M =
[[-263.343 -192.519 -232.573 -283.758 -294.239 -288.482 -183.541 -292.878
  -191.680 -100.696   66.386  -61.115 -153.118   84.763]
 [-116.105 -228.885  -83.486 -143.351  -76.349 -105.426 -193.267 -117.679
  -252.346 -189.098   18.518 -129.368 -233.780   88.784]
 [ 144.344  -53.039  121.090  128.340  166.294  168.340  -16.920  162.016
   -40.692  -82.820 -166.672  -82.327 -146.466 -132.813]
 [ -21.110  -60.961   55.228  -74.571  -89.624 -103.186  -41.913  -83.883
   -79.609  -37.652  -15.694  113.712   -8.865  -82.517]
 [ -80.334  -23.057  -13.513  -87.916  -61.209  -86.420  -22.902  -83.749
   106.004  -16.024 -151.781  -96.626  117.284 -193.773]
 [  -1.554 -152.427   85.202  -52.871    2.436   -5.076 -118.153   -9.548
  -195.397  -97.383  -52.856   69.416 -209.366  -41.281]
 [ -82.034 -241.200    6.092 -104.377   63.328    7.557 -218.100  -38.265
   -64.231 -240.007  -37.321 -207.958  108.390  -41.068]
 [ -14.028  135.261 -195.340   -8.991 -144.876 -101.826  112.144  -33.153
  -107.740   98.488 -145.441 -151.339 -195.470 -113.838]]
M[0][0] = -263.343
M[1] = [-116.105, -228.885, -83.486, -143.351, -76.349, -105.426, -193.267, -117.679, -252.346, -189.098, 18.518, -129.368, -233.780, 88.784]
M[7][2] = -195.340
M[7][7] = -33.153
M[:, 9] = [-100.696, -189.098, -82.820, -37.652, -16.024, -97.383, -240.007, 98.488]
M[7][1] = 135.261
M[0][13] = 84.763
M[4][7] = -83.749
M[5][11] = 69.416
M[2][9] = -82.820
M[7] = [-14.028, 135.261, -195.340, -8.991, -144.876, -101.826, 112.144, -33.153, -107.740, 98.488, -145.441, -151.339, -195.470, -113.838]
M[0][11] = -61.115
M[0][6] = -183.541
M[7][10] = -145.441
M[1][8] = -252.346
M[2][1] = -53.039
M[3][1] = -60.961
M[5][5] = -5.076
M[7][13] = -113.838
M[:, 0] = [-263.343, -116.105, 144.344, -21.110, -80.334, -1.554, -82.034, -14.028]
M[5] = [-1.554, -152.427, 85.202, -52.871, 2.436, -5.076, -118.153, -9.548, -195.397, -97.383, -52.856, 69.416, -209.366, -41.281]
M[0][8] = -191.680
M[3][12] = -8.865
M[4] = [-80.334, -23.057, -13.513, -87.916, -61.209, -86.420, -22.902, -83.749, 106.004, -16.024, -151.781, -96.626, 117.284, -193.773]
M[2][4] = 166.294
M[4][0] = -80.334
M[1][13] = 88.784
M[3] = [-21.110, -60.961, 55.228, -74.571, -89.624, -103.186, -41.913, -83.883, -79.609, -37.652, -15.694, 113.712, -8.865, -82.517]
M[0] = [-263.343, -192.519, -232.573, -283.758, -294.239, -288.482, -183.541, -292.878, -191.680, -100.696, 66.386, -61.115, -153.118, 84.763]
M[:, 5] = [-288.482, -105.426, 168.340, -103.186, -86.420, -5.076, 7.557, -101.826]
M[0][4] = -294.239
M[5][12] = -209.366
M[0][7] = -292.878
M[6] = [-82.034, -241.200, 6.092, -104.377, 63.328, 7.557, -218.100, -38.265, -64.231, -240.007, -37.321, -207.958, 108.390, -41.068]

B =
-157.95	-218.09	-154.61	-141.72	-90.04	-149.16	-50.94	183.15	-97.24	-149.90	-149.77	-151.63	-147.73	-141.99
-157.95	-135.37	-154.61	-141.72	-129.08	44.64	113.17	-152.40	-154.52	-149.90	-149.77	-151.63	-147.73	-164.01
-157.95	-135.37	-154.61	-141.72	-148.60	-149.16	-160.35	-152.40	-154.52	-42.90	190.51	-90.30	-147.73	-164.01
-157.95	-135.37	-190.45	-141.72	-148.60	-149.16	-160.35	-152.40	-154.52	-149.90	-149.77	-90.30	120.52	12.18
-157.95	-135.37	-154.61	-141.72	-148.60	-149.16	-160.35	-152.40	-211.80	-149.90	-101.15	154.99	-71.08	-186.04
-157.95	-176.73	-154.61	-141.72	-129.08	-124.94	167.88	15.38	-154.52	-149.90	-149.77	-151.63	-147.73	-141.99
-157.95	30.07	132.17	-141.72	-148.60	-173.39	-160.35	-96.48	-154.52	-149.90	-149.77	-151.63	-109.40	-164.01
-157.95	-176.73	-154.61	-179.13	-148.60	-149.16	-160.35	-152.40	45.96	117.62	-149.77	-151.63	-147.73	-141.99
-157.95	-218.09	-154.61	-141.72	-90.04	-149.16	3.76	127.23	-97.24	-149.90	-149.77	-151.63	-147.73	-164.01
-157.95	-135.37	-154.61	-179.13	-148.60	-149.16	-160.35	-152.40	-154.52	64.11	141.90	-151.63	-147.73	-164.01
-157.95	-135.37	-154.61	-141.72	-148.60	-149.16	-160.35	-152.40	-183.16	-149.90	-101.15	154.99	-32.76	-186.04
-157.95	-135.37	-154.61	-141.72	-148.60	-149.16	-160.35	-152.40	-211.80	-149.90	-52.54	154.99	-71.08	-186.04
-157.95	-176.73	-154.61	-179.13	-148.60	-149.16	-160.35	-152.40	-97.24	171.12	-52.54	-151.63	-147.73	-141.99
-157.95	-176.73	-154.61	-141.72	-129.08	-149.16	113.17	71.30	-125.88	-149.90	-149.77	-151.63	-147.73	-141.99
35.55	112.79	-118.76	-141.72	-148.60	-173.39	-160.35	-96.48	-154.52	-149.90	-149.77	-151.63	-147.73	-164.01
-157.95	-135.37	-118.76	157.51	7.57	-149.16	-160.35	-208.33	-154.52	-149.90	-149.77	-151.63	-147.73	-164.01
Rows and columns are counted from 0.
(0, 0) => -157.95
(3, 13) => 12.18
(1, 4) => -129.08
(8, 5) => -149.16
(6, 5) => -173.39
(2, 0) => -157.95
(6, 12) => -109.40
(13, 11) => -151.63
(14, 12) => -147.73
(15, 4) => 7.57
(6, 8) => -154.52
(14, 11) => -151.63
(9, 2) => -154.61
(7, 4) => -148.60
(9, 3) => -179.13
(1, 3) => -141.72
(14, 1) => 112.79
(7, 3) => -179.13
(10, 13) => -186.04
(15, 2) => -118.76
(3, 7) => -152.40
(8, 12) => -147.73
(6, 4) => -148.60
(5, 5) => -124.94
(4, 8) => -211.80
(11, 2) => -154.61
(12, 11) => -151.63
(0, 12) => -147.73
(10, 2) => -154.61
(5, 3) => -141.72
(15, 12) => -147.73
(15, 9) => -149.90
(8, 11) => -151.63
(0, 3) => -141.72
(12, 7) => -152.40
(4, 11) => 154.99
(10, 12) => -32.76
